Here is a tiny trained network, its code and every weight. The questions are about switching its units off for an input and a class, where a switched-off unit gives its printed mean instead of its output.

import numpy as np


def w(rows, s, z=0):
    codes = np.array(rows[::2]) - 128.0
    scale = np.full(codes.shape[1], s)
    scale[-1] = z or s
    return codes * scale


def norm(h):
    return h / np.sqrt((h * h).mean(-1, keepdims=True) + 1e-5)


def f(y):
    return y / 2 * (1 + np.tanh(0.7978845608 * (y + 0.044715 * y**3)))


def log_softmax(a):
    a = a - a.max(-1, keepdims=True)
    return a - np.log(np.exp(a).sum(-1, keepdims=True))


def net(x, mask):
    res = np.array(x, float).reshape(1, 5) / 4 @ E
    u = 0
    for l in range(2):
        y = f(norm(res) @ A[l][:, :-1].T + A[l][:, -1])
        res = res + np.where(mask[u : u + 11], y, B[l][:, -1]) @ B[l][:, :-1]
        u += 11
    return log_softmax(norm(res)[-1] @ U[:, :-1].T + U[:, -1])


A, B = {}, {}
E = w([
[75,254,240,135],'x0',
[48,4,163,222],'x1',
[234,135,125,193],'x2',
[124,133,125,131],'x3',
[130,125,130,126],'x4',
],0.0086)
A[0] = w([
[117,130,225,154,24],'L0N1',
[176,212,140,55,116],'L0N2',
[222,156,125,226,229],'L0N3',
[93,122,154,102,69],'L0N4',
[187,166,40,105,1],'L0N5',
[125,84,81,87,62],'L0N6',
[94,158,96,1,67],'L0N7',
[191,115,32,18,95],'L0N8',
[126,62,66,162,111],'L0N9',
[110,96,151,73,185],'L0N10',
[131,176,188,80,103],'L0N11',
],0.013,0.0034)
B[0] = w([
[86,101,125,187,171],'L0N1',
[185,139,40,84,220],'L0N2',
[200,106,227,122,254],'L0N3',
[96,162,159,102,133],'L0N4',
[167,141,145,185,173],'L0N5',
[79,119,134,114,159],'L0N6',
[166,153,39,190,186],'L0N7',
[76,176,125,252,221],'L0N8',
[176,47,76,106,203],'L0N9',
[74,165,120,129,155],'L0N10',
[123,199,99,70,181],'L0N11',
],0.021,0.0079)
A[1] = w([
[118,147,181,233,47],'L1N1',
[177,168,108,42,89],'L1N2',
[174,114,75,107,94],'L1N3',
[210,125,95,156,57],'L1N4',
[125,106,251,125,114],'L1N5',
[163,165,143,88,2],'L1N6',
[125,127,128,122,69],'L1N7',
[86,173,149,182,147],'L1N8',
[30,93,122,98,109],'L1N9',
[203,141,115,145,97],'L1N10',
[89,116,41,118,90],'L1N11',
],0.019,0.0034)
B[1] = w([
[175,219,139,138,254],'L1N1',
[181,164,144,90,214],'L1N2',
[74,115,133,134,194],'L1N3',
[97,91,206,110,248],'L1N4',
[89,133,4,159,240],'L1N5',
[183,82,114,110,161],'L1N6',
[120,138,127,123,114],'L1N7',
[99,78,137,194,207],'L1N8',
[59,128,192,63,199],'L1N9',
[96,90,184,115,241],'L1N10',
[158,141,54,79,214],'L1N11',
],0.031,0.0071)
U = w([
[137,171,37,251,226],'0',
[68,94,85,31,112],'1',
[158,210,66,63,173],'2',
[8,150,136,176,55],'3',
[184,155,225,225,2],'4',
[131,38,157,158,242],'5',
[225,140,171,60,77],'6',
],0.021,0.003)

Each question gives the input, the list of numbers given to net, and the class t.
The units are the neurons (one row each of A and B). Each row of codes is followed by its name. A weight is (code - 128) times the scale printed after its matrix; where a second scale follows, it is the last column's (A, B and U).
mask holds one flag per neuron, layer by layer. A switched-off neuron (its flag False) gives its mean, the last column of its row in B, instead of its output. The means were averaged over made-up inputs and are rounded, as every weight is.
A unit's drop is (log p(t) with every unit on - log p(t) with that unit switched off) / (log p(t) with every unit on - log p(t) with every unit switched off).
The circuit of an input: a set's keep is (log p(t) with only the set's units on - log p(t) with every unit switched off) / (log p(t) with every unit on - log p(t) with every unit switched off). Starting from the 12 units with the biggest drops (on a tie, the unit counted first), units are removed one at a time, each time the one whose removal leaves the highest keep (on an exact tie, the one counted first), for as long as the keep stays at least 0.8.
units of the circuit, in order: the units of the circuit, biggest drop first
top k neurons: the k neurons with the biggest drops, biggest first
top k neurons in layer l: the k neurons of layer l with the biggest drops, biggest first
input [8,1,2,-5,1], class 0: top 2 neurons	(L0N1, L0N9)
input [0,8,6,3,3], class 5: top 4 neurons in layer 0	(L0N9, L0N8, L0N6, L0N10)
input [-6,0,-7,4,5], class 0: units of the circuit, in order	(L0N8)
input [0,4,7,8,6], class 5: top 2 neurons in layer 0	(L0N8, L0N9)
input [1,-2,5,-4,-4], class 6: units of the circuit, in order	(L0N2, L0N3)
input [-7,0,1,-7,1], class 4: units of the circuit, in order	(L0N8, L1N5)
input [-7,-5,1,4,-6], class 4: top 3 neurons	(L0N8, L1N5, L0N5)
input [-7,-6,-1,-1,8], class 0: top 2 neurons in layer 0	(L0N8, L0N3)
input [8,0,0,-1,5], class 2: top 4 neurons	(L0N11, L0N8, L0N3, L1N4)
input [-2,-4,1,-3,3], class 4: top 2 neurons in layer 1	(L1N5, L1N4)
input [-2,0,2,8,2], class 4: top 2 neurons	(L0N8, L0N9)
input [-1,8,-7,2,-6], class 1: top 2 neurons	(L0N8, L0N3)
input [-7,-4,-3,6,0], class 0: top 2 neurons	(L0N8, L0N3)
input [-1,7,-8,-8,3], class 1: top 2 neurons	(L0N8, L0N3)
input [-5,8,-1,0,-4], class 1: top neuron in layer 0	(L0N3)
input [-6,6,0,2,-3], class 1: top 2 neurons	(L0N3, L0N5)
input [0,8,7,7,-7], class 5: top 2 neurons	(L0N9, L0N8)
input [1,0,-7,7,-8], class 2: top 4 neurons	(L0N8, L0N7, L1N11, L0N5)
input [8,0,7,8,7], class 6: top 2 neurons in layer 0	(L0N8, L0N2)
input [2,-2,2,3,-5], class 6: top neuron in layer 1	(L1N2)
